Below are the code and all the weights of a small trained network. Each question names an input and a class and asks about switching units off, where a switched-off unit gives its printed mean instead of its output.

import numpy as np


def w(rows, s, z=0):
    codes = np.array(rows[::2]) - 128.0
    scale = np.full(codes.shape[1], s)
    scale[-1] = z or s
    return codes * scale


def norm(h):
    return h / np.sqrt((h * h).mean(-1, keepdims=True) + 1e-5)


def f(y):
    return np.maximum(y, 0)


def log_softmax(a):
    a = a - a.max(-1, keepdims=True)
    return a - np.log(np.exp(a).sum(-1, keepdims=True))


def net(x, mask):
    res = np.array(x, float).reshape(1, 8) / 4 @ E
    u = 0
    for l in range(2):
        y = f(norm(res) @ A[l][:, :-1].T + A[l][:, -1])
        res = res + np.where(mask[u : u + 13], y, B[l][:, -1]) @ B[l][:, :-1]
        u += 13
    return log_softmax(norm(res)[-1] @ U[:, :-1].T + U[:, -1])


A, B = {}, {}
E = w([
[103,65,148,94,173,110,191,227],'x0',
[148,78,130,191,73,89,61,201],'x1',
[89,121,42,158,214,225,39,121],'x2',
[3,195,171,92,153,128,107,174],'x3',
[81,91,252,117,98,91,111,142],'x4',
[99,73,120,203,121,174,240,202],'x5',
[145,163,137,175,164,83,184,114],'x6',
[83,67,151,215,167,106,143,121],'x7',
],0.0052)
A[0] = w([
[151,126,26,160,120,128,173,144,55],'L0N0',
[162,163,96,137,142,115,104,127,135],'L0N1',
[99,127,81,55,222,156,111,205,6],'L0N2',
[147,104,180,112,154,139,100,133,79],'L0N3',
[138,138,92,44,100,150,120,8,203],'L0N4',
[108,89,148,122,86,57,195,177,34],'L0N5',
[152,126,150,154,147,102,132,123,47],'L0N6',
[171,32,136,81,188,168,176,114,190],'L0N7',
[179,114,89,188,106,104,130,95,27],'L0N8',
[160,60,76,205,162,98,132,120,96],'L0N9',
[91,241,126,109,219,66,156,120,185],'L0N10',
[8,145,136,123,167,189,201,130,80],'L0N11',
[189,149,30,158,156,165,176,162,165],'L0N12',
],0.013,0.0021)
B[0] = w([
[101,205,107,164,142,96,159,133,208],'L0N0',
[127,101,124,156,102,163,154,119,173],'L0N1',
[89,59,59,92,166,135,88,200,223],'L0N2',
[122,129,76,195,116,127,143,128,158],'L0N3',
[182,154,82,137,90,2,75,127,250],'L0N4',
[211,147,134,118,33,133,138,153,232],'L0N5',
[123,121,124,83,105,148,108,143,152],'L0N6',
[181,184,136,179,123,181,169,100,228],'L0N7',
[79,130,185,120,183,126,98,157,199],'L0N8',
[106,80,194,122,222,124,91,140,236],'L0N9',
[193,183,200,163,187,107,94,83,243],'L0N10',
[19,151,145,166,215,155,127,154,253],'L0N11',
[114,228,103,128,86,178,133,84,245],'L0N12',
],0.016,0.0078)
A[1] = w([
[185,43,180,97,68,158,179,94,42],'L1N0',
[133,6,119,75,204,69,95,135,68],'L1N1',
[125,105,135,140,190,161,156,132,105],'L1N2',
[98,137,162,83,121,161,202,184,94],'L1N3',
[115,151,137,88,136,131,209,129,72],'L1N4',
[160,78,92,161,181,157,185,125,41],'L1N5',
[95,115,64,96,116,123,132,136,103],'L1N6',
[97,124,147,159,46,129,138,114,103],'L1N7',
[111,164,178,104,103,68,140,83,121],'L1N8',
[130,112,49,85,111,131,148,106,2],'L1N9',
[153,186,116,160,120,118,124,52,91],'L1N10',
[203,186,172,145,115,98,176,153,210],'L1N11',
[150,79,71,127,85,99,123,100,134],'L1N12',
],0.017,0.0015)
B[1] = w([
[137,99,177,95,72,251,149,249,155],'L1N0',
[141,146,225,105,59,40,56,182,160],'L1N1',
[131,174,162,134,140,163,194,107,182],'L1N2',
[161,56,51,129,177,56,150,99,160],'L1N3',
[92,128,131,121,140,98,71,88,141],'L1N4',
[119,191,158,126,125,191,78,115,144],'L1N5',
[154,161,186,121,69,70,213,112,143],'L1N6',
[116,68,180,72,130,139,144,57,152],'L1N7',
[170,126,118,154,170,154,133,116,184],'L1N8',
[83,196,96,113,47,125,148,144,137],'L1N9',
[180,72,98,141,138,98,141,114,222],'L1N10',
[164,95,74,135,105,149,50,68,249],'L1N11',
[96,207,73,141,150,149,155,114,157],'L1N12',
],0.021,0.014)
U = w([
[58,62,130,87,96,105,167,71,2],'0',
[189,19,128,92,17,239,138,169,119],'1',
[255,160,34,210,145,107,53,28,179],'2',
[98,141,226,119,111,17,51,222,144],'3',
[92,214,39,103,2,87,179,173,93],'4',
[29,209,165,192,251,193,178,143,169],'5',
[59,38,83,110,133,56,224,202,36],'6',
],0.0095,0.0057)

Each question gives the input, the list of numbers given to net, and the class t.
The units are the neurons (one row each of A and B). Each row of codes is followed by its name. A weight is (code - 128) times the scale printed after its matrix; where a second scale follows, it is the last column's (A, B and U).
mask holds one flag per neuron, layer by layer. A switched-off neuron (its flag False) gives its mean, the last column of its row in B, instead of its output. The means were averaged over made-up inputs and are rounded, as every weight is.
A unit's drop is (log p(t) with every unit on - log p(t) with that unit switched off) / (log p(t) with every unit on - log p(t) with every unit switched off).
The circuit of an input: a set's keep is (log p(t) with only the set's units on - log p(t) with every unit switched off) / (log p(t) with every unit on - log p(t) with every unit switched off). Starting from the 12 units with the biggest drops (on a tie, the unit counted first), units are removed one at a time, each time the one whose removal leaves the highest keep (on an exact tie, the one counted first), for as long as the keep stays at least 0.8.
units of the circuit, in order: the units of the circuit, biggest drop first
most important unit: the unit with the biggest drop
k most important neurons: the k neurons with the biggest drops, biggest first
top k neurons in layer l: the k neurons of layer l with the biggest drops, biggest first
drop of u: that unit's drop, to one decimal
input [8,1,1,-1,7,-5,-8,0], class 4: 3 most important neurons : (L0N10, L0N2, L0N9)
input [-8,7,6,0,6,-1,-5,6], class 3: top 2 neurons in layer 0 : (L0N12, L0N7)
input [3,-6,-1,8,-1,7,5,-1], class 5: units of the circuit, in order : (L0N11)
input [0,5,5,8,8,6,-8,-2], class 6: units of the circuit, in order : (L0N4, L0N10, L1N3, L1N11)
input [8,0,3,8,0,3,-7,-8], class 3: units of the circuit, in order : (L0N2, L1N1)
input [4,6,5,-4,6,6,0,-1], class 1: 4 most important neurons : (L0N11, L0N5, L0N4, L1N0)
input [-7,3,-4,-4,-5,-1,4,7], class 5: 2 most important neurons : (L0N8, L0N9)
input [6,8,8,2,5,7,7,7], class 3: units of the circuit, in order : (L0N9, L1N1)
input [7,8,-7,6,1,-5,3,0], class 1: 2 most important neurons : (L0N5, L1N0)
input [6,8,0,0,0,-4,-2,-5], class 4: 3 most important neurons : (L0N9, L0N10, L0N11)
input [7,-2,-3,3,-8,0,-3,1], class 5: 2 most important neurons : (L0N2, L0N11)
input [-1,3,5,8,-5,-4,2,1], class 3: 3 most important neurons : (L0N2, L1N1, L0N7)
input [2,8,-4,-2,-6,-2,-1,6], class 3: top 3 neurons in layer 0 : (L0N9, L0N8, L0N7)
input [-3,-3,-3,4,8,6,-5,-5], class 0: most important unit : L0N10
input [1,1,8,3,6,6,-3,-1], class 3: top 2 neurons in layer 0 : (L0N2, L0N12)
input [6,-6,-1,-7,6,3,-4,2], class 1: 2 most important neurons : (L1N0, L0N5)
input [-8,8,1,7,4,7,6,2], class 5: top 3 neurons in layer 1 : (L1N11, L1N10, L1N1)
input [6,6,5,6,1,-3,7,-5], class 3: 2 most important neurons : (L0N2, L1N1)
input [-3,-3,7,4,5,4,3,8], class 5: drop of L0N11 : 0.1
input [-2,6,2,0,2,3,-3,8], class 3: drop of L1N1 : 0.2
input [4,-8,7,-5,-2,0,4,3], class 5: drop of L0N2 : 0.2
input [3,0,6,2,-4,-2,-5,-2], class 4: most important unit : L0N9
input [3,7,1,-1,8,7,5,6], class 1: drop of L0N5 : 0.9
